[14,22,7,-7,5,-11,27,-10,-3,-22,-1,-33,0,-17,2,-2,14] -> 0
[-6,2,4,22,16,11,-21,34,13,34,4,-21,-6,-3,10,2,2] -> 9
[-6,-6,7,13,7,1,-9,4,10,35,12,-32,0,6,8,10,-11] -> 9
[2,24,31,37,29,7,9,-25,-14,30,-3,-22,8,41,2,10,1] -> 1
[-3,-4,-5,10,10,13,-34,36,8,10,-3,-21,-5,5,6,2,-1] -> 8
[-6,0,14,10,-12,23,-37,-19,-12,-5,-26,-36,2,19,4,16,-17] -> 6
[-13,8,14,20,42,20,-33,-123,-46,44,-49,-35,33,127,-9,59,-70] -> 0
[-4,-15,-25,-15,-11,-10,4,-2,-4,-20,4,-41,9,4,-9,3,-11] -> 5
[-10,7,38,56,3,29,-9,-18,-10,13,0,-29,2,34,1,8,-13] -> 4
[-8,-6,2,25,5,6,2,11,6,46,20,-28,8,7,6,12,-17] -> 8
[-2,-5,1,18,31,3,-8,-51,-24,29,-17,-34,14,63,-8,21,-21] -> 0
[5,-11,-9,20,-1,-11,12,112,44,28,41,-6,-31,-85,13,-48,63] -> 9
[-14,-12,-1,13,15,6,-17,-16,-7,30,11,-26,16,44,0,17,-23] -> 6
[6,0,-13,4,17,-10,13,-18,-8,3,-3,-34,2,12,-5,-1,10] -> 0
[-8,-3,24,39,2,28,-30,15,-8,24,2,-14,-5,12,5,-1,6] -> 6
[-2,-15,-7,14,28,-1,5,-9,-1,19,3,-25,2,27,-11,-8,13] -> 1
[-4,-4,3,7,8,1,-4,28,16,35,10,-26,-8,5,10,1,0] -> 9
[-4,4,22,17,-12,20,-18,-3,-5,7,0,-23,-5,-2,3,-7,-1] -> 5
[-8,13,40,46,8,23,3,-16,-11,32,4,-11,1,26,0,6,-9] -> 3
[-13,-14,-8,40,33,7,2,0,-2,25,9,-28,8,46,-12,-4,-4] -> 3
[4,12,-3,31,36,6,15,-15,-8,39,11,-12,5,30,-3,4,13] -> 0
[7,21,27,19,-7,-5,21,20,-3,1,12,-34,-7,-6,2,-10,20] -> 1
[-5,-6,11,28,21,7,-9,42,12,53,20,-19,-8,6,9,2,2] -> 9
[4,26,22,17,23,1,13,-29,-12,8,-6,-33,7,24,2,11,1] -> 0
[8,-10,-20,-9,8,-17,13,-13,-3,-10,-7,-39,-1,3,-10,-8,14] -> 0
[-5,0,12,17,-13,21,-32,12,-8,6,-6,-26,-9,2,3,-1,5] -> 6
[10,18,15,-35,-49,-7,21,-12,-5,-56,-16,-46,-8,-39,-3,-7,5] -> 3
[4,10,-8,6,21,-2,19,-10,-8,13,8,-28,2,9,-2,-7,16] -> 0
[-1,-5,-6,-16,-10,-7,3,3,12,12,12,-36,1,-26,8,6,-11] -> 9
[-6,4,17,12,-12,17,-20,4,-4,2,-2,-20,-6,-11,5,-5,8] -> 5
[-24,-22,10,121,75,32,2,51,1,113,51,15,6,69,-8,-19,16] -> 3
[9,23,27,8,11,-2,14,-32,-13,4,-7,-30,6,19,4,6,-1] -> 1
[-5,-12,3,30,11,3,-2,44,17,51,35,-16,-7,-20,7,-5,9] -> 9
[-9,-18,-12,1,11,-1,-8,-22,-8,-2,3,-35,15,31,-10,10,-23] -> 5
[-6,-21,-15,1,12,-2,1,8,1,9,17,-29,7,19,-7,0,2] -> 5
[3,2,-7,-52,-20,-16,-10,2,13,-21,-19,-53,-5,-30,8,8,-14] -> 9
[-3,12,28,7,-26,14,-5,-17,-8,-15,-10,-34,-2,0,1,2,-7] -> 4
[-8,-21,-12,12,14,2,-1,11,0,20,17,-26,6,17,-9,-3,0] -> 4
[-7,15,46,54,6,24,9,-6,-11,33,11,-11,1,33,0,2,-2] -> 3
[-5,-3,8,8,7,1,-16,4,6,28,-1,-35,2,13,8,17,-20] -> 9
[-2,2,1,-6,-6,-2,-14,14,15,3,-12,-36,-4,-13,10,9,-6] -> 9
[-5,-9,-9,-1,6,1,8,7,7,25,21,-31,5,-18,8,1,-10] -> 8
[-8,-14,-17,18,31,1,14,27,5,23,21,-17,-2,14,-12,-21,21] -> 2
[-10,-9,-16,6,16,0,0,-37,-10,-2,-12,-40,13,45,-14,2,-25] -> 3
[4,20,29,17,-12,3,20,10,-7,-3,7,-25,-5,-11,-1,-6,10] -> 2
[-9,0,2,27,15,15,-41,14,2,17,-8,-23,2,21,6,14,-19] -> 8
[-13,-15,-4,10,16,6,-12,-20,-14,22,0,-22,20,60,-12,22,-35] -> 4
[-1,19,39,25,-10,11,7,-21,-12,-2,-3,-30,2,18,-2,10,-5] -> 3
[-11,2,30,52,5,30,-26,-11,-11,25,0,-19,0,36,3,2,-2] -> 5
[-13,-24,-5,17,22,9,-10,-3,-7,28,14,-26,13,36,-7,12,-14] -> 5
[12,19,10,16,23,-4,28,5,1,14,13,-22,-3,-12,1,-13,28] -> 0
[15,21,-1,-11,11,-11,32,-12,-3,-12,4,-26,-1,-8,0,-8,20] -> 0
[-5,-5,5,-2,3,-5,0,-2,10,25,5,-35,0,-8,7,12,-17] -> 9
